Below are the code and all the weights of a small trained network. Each question names an input and a class and asks about switching units off, where a switched-off unit gives its printed mean instead of its output.

import numpy as np


def w(rows, s, z=0):
    codes = np.array(rows[::2]) - 128.0
    scale = np.full(codes.shape[1], s)
    scale[-1] = z or s
    return codes * scale


def norm(h):
    return h / np.sqrt((h * h).mean(-1, keepdims=True) + 1e-5)


def f(y):
    return np.maximum(y, 0)


def log_softmax(a):
    a = a - a.max(-1, keepdims=True)
    return a - np.log(np.exp(a).sum(-1, keepdims=True))


def net(x, mask):
    res = np.array(x, float).reshape(1, 7) / 4 @ E
    u = 0
    for l in range(3):
        y = f(norm(res) @ A[l][:, :-1].T + A[l][:, -1])
        res = res + np.where(mask[u : u + 4], y, B[l][:, -1]) @ B[l][:, :-1]
        u += 4
    return log_softmax(norm(res)[-1] @ U[:, :-1].T + U[:, -1])


A, B = {}, {}
E = w([
[153,138,1,131,108,163,114],'x0',
[128,128,128,127,130,127,129],'x1',
[147,197,112,51,120,143,63],'x2',
[129,103,128,177,185,89,53],'x3',
[128,130,126,129,127,123,130],'x4',
[128,127,129,134,122,132,124],'x5',
[128,133,131,136,124,130,127],'x6',
],0.0061)
A[0] = w([
[195,160,216,74,115,48,2,3],'L0N0',
[108,134,247,57,87,156,227,63],'L0N1',
[111,224,165,8,88,165,126,51],'L0N2',
[80,52,136,216,131,115,134,109],'L0N3',
],0.0048,0.0019)
B[0] = w([
[66,187,126,87,208,182,122,242],'L0N0',
[140,23,49,255,158,64,113,254],'L0N1',
[204,163,181,103,87,91,94,244],'L0N2',
[205,167,102,126,86,90,130,219],'L0N3',
],0.0079,0.0037)
A[1] = w([
[173,134,219,116,74,64,100,4],'L1N0',
[52,143,11,98,95,203,93,71],'L1N1',
[253,203,61,167,163,155,47,141],'L1N2',
[145,176,108,98,44,208,239,124],'L1N3',
],0.0049,0.0022)
B[1] = w([
[200,184,242,114,122,160,115,160],'L1N0',
[160,104,245,167,109,55,35,183],'L1N1',
[109,80,130,208,64,50,219,253],'L1N2',
[2,134,123,76,162,223,128,182],'L1N3',
],0.005,0.0054)
A[2] = w([
[224,142,200,176,174,77,43,123],'L2N0',
[62,6,36,162,63,178,188,247],'L2N1',
[169,198,138,1,2,160,109,51],'L2N2',
[104,113,3,102,77,100,12,51],'L2N3',
],0.0049,0.0013)
B[2] = w([
[197,158,141,55,49,183,119,254],'L2N0',
[2,170,109,19,175,226,123,244],'L2N1',
[73,27,50,228,174,92,199,195],'L2N2',
[233,87,215,172,138,93,187,181],'L2N3',
],0.0064,0.0054)
U = w([
[103,57,40,175,101,108,168,116],'0',
[244,152,178,122,88,85,88,44],'1',
[49,188,123,38,162,201,83,250],'2',
],0.011,0.0026)

Each question gives the input, the list of numbers given to net, and the class t.
The units are the neurons (one row each of A and B). Each row of codes is followed by its name. A weight is (code - 128) times the scale printed after its matrix; where a second scale follows, it is the last column's (A, B and U).
mask holds one flag per neuron, layer by layer. A switched-off neuron (its flag False) gives its mean, the last column of its row in B, instead of its output. The means were averaged over made-up inputs and are rounded, as every weight is.
A unit's drop is (log p(t) with every unit on - log p(t) with that unit switched off) / (log p(t) with every unit on - log p(t) with every unit switched off).
The circuit of an input: a set's keep is (log p(t) with only the set's units on - log p(t) with every unit switched off) / (log p(t) with every unit on - log p(t) with every unit switched off). Starting from all 12 units, units are removed one at a time, each time the one whose removal leaves the highest keep (on an exact tie, the one counted first), for as long as the keep stays at least 0.8.
circuit, biggest first: the units of the circuit, biggest drop first
unit that matters most: the unit with the biggest drop
top k neurons: the k neurons with the biggest drops, biggest first
top k neurons in layer l: the k neurons of layer l with the biggest drops, biggest first
drop when u is switched off: that unit's drop, to one decimal
input [1,-8,4,0,1,-6,8], class 0: top 3 neurons in layer 0	(L0N1; L0N0; L0N3)
input [8,8,-5,-2,-1,7,-6], class 2: circuit, biggest first	(L2N1)
input [3,1,-6,-1,6,5,8], class 2: circuit, biggest first	(L2N1; L0N1)
input [1,-5,-7,-8,7,-1,-4], class 2: top 3 neurons	(L2N1; L1N2; L2N2)
input [-4,-3,-1,0,3,1,2], class 0: top 2 neurons	(L0N1; L0N2)
input [6,5,-8,-2,6,2,4], class 2: top 2 neurons	(L2N1; L0N1)
input [1,4,-3,-5,-5,-3,-6], class 2: top 2 neurons	(L2N1; L1N2)
input [-5,4,2,5,3,5,2], class 2: top 2 neurons	(L0N0; L0N2)
input [7,-1,6,-1,-7,1,-5], class 0: top 2 neurons	(L2N2; L0N1)
input [5,-2,2,4,-5,8,5], class 1: top 2 neurons	(L1N1; L0N1)
input [7,6,3,-3,-4,0,0], class 0: top 2 neurons	(L2N2; L1N1)
input [-6,6,-6,3,4,8,0], class 1: top 2 neurons in layer 2	(L2N2; L2N0)
input [2,8,5,-1,0,2,3], class 0: top 2 neurons	(L2N2; L0N1)
input [7,-8,8,-7,4,3,3], class 0: circuit, biggest first	(L2N2)
input [-4,4,0,-2,-2,-6,5], class 0: top 2 neurons	(L0N1; L1N1)
input [1,-7,3,-4,-7,-1,3], class 0: top 2 neurons	(L2N2; L0N2)
input [8,0,-2,-2,0,-7,7], class 2: top 3 neurons	(L2N1; L0N1; L1N3)
input [-1,-1,-5,1,-2,-3,-8], class 1: top 2 neurons	(L0N3; L0N1)
input [4,-2,-3,-1,7,0,0], class 2: top 2 neurons	(L2N1; L0N1)
input [-8,0,2,8,-7,-7,0], class 2: top 2 neurons in layer 0	(L0N0; L0N2)
input [-3,-8,5,-6,4,-2,-5], class 1: circuit, biggest first	(L0N2)
input [7,0,2,4,3,-7,4], class 1: top 2 neurons in layer 1	(L1N1; L1N3)
input [-5,-2,-2,-2,7,4,-1], class 0: top 2 neurons in layer 0	(L0N1; L0N2)
input [-7,-3,-1,-6,-6,4,-6], class 0: top 2 neurons in layer 0	(L0N1; L0N3)
input [5,-1,5,-4,-3,-1,2], class 0: drop when L2N2 is switched off	1.1
input [4,-4,-1,-2,-7,5,-1], class 2: drop when L2N2 is switched off	0.0
input [4,-1,-6,-3,6,-8,7], class 2: drop when L2N1 is switched off	0.1
input [-1,3,-3,2,-3,-3,5], class 1: drop when L0N1 is switched off	0.3
input [-3,1,7,-6,3,-7,-4], class 1: unit that matters most	L0N2
input [-7,-2,-1,-2,1,2,5], class 0: top 2 neurons in layer 1	(L1N1; L1N0)
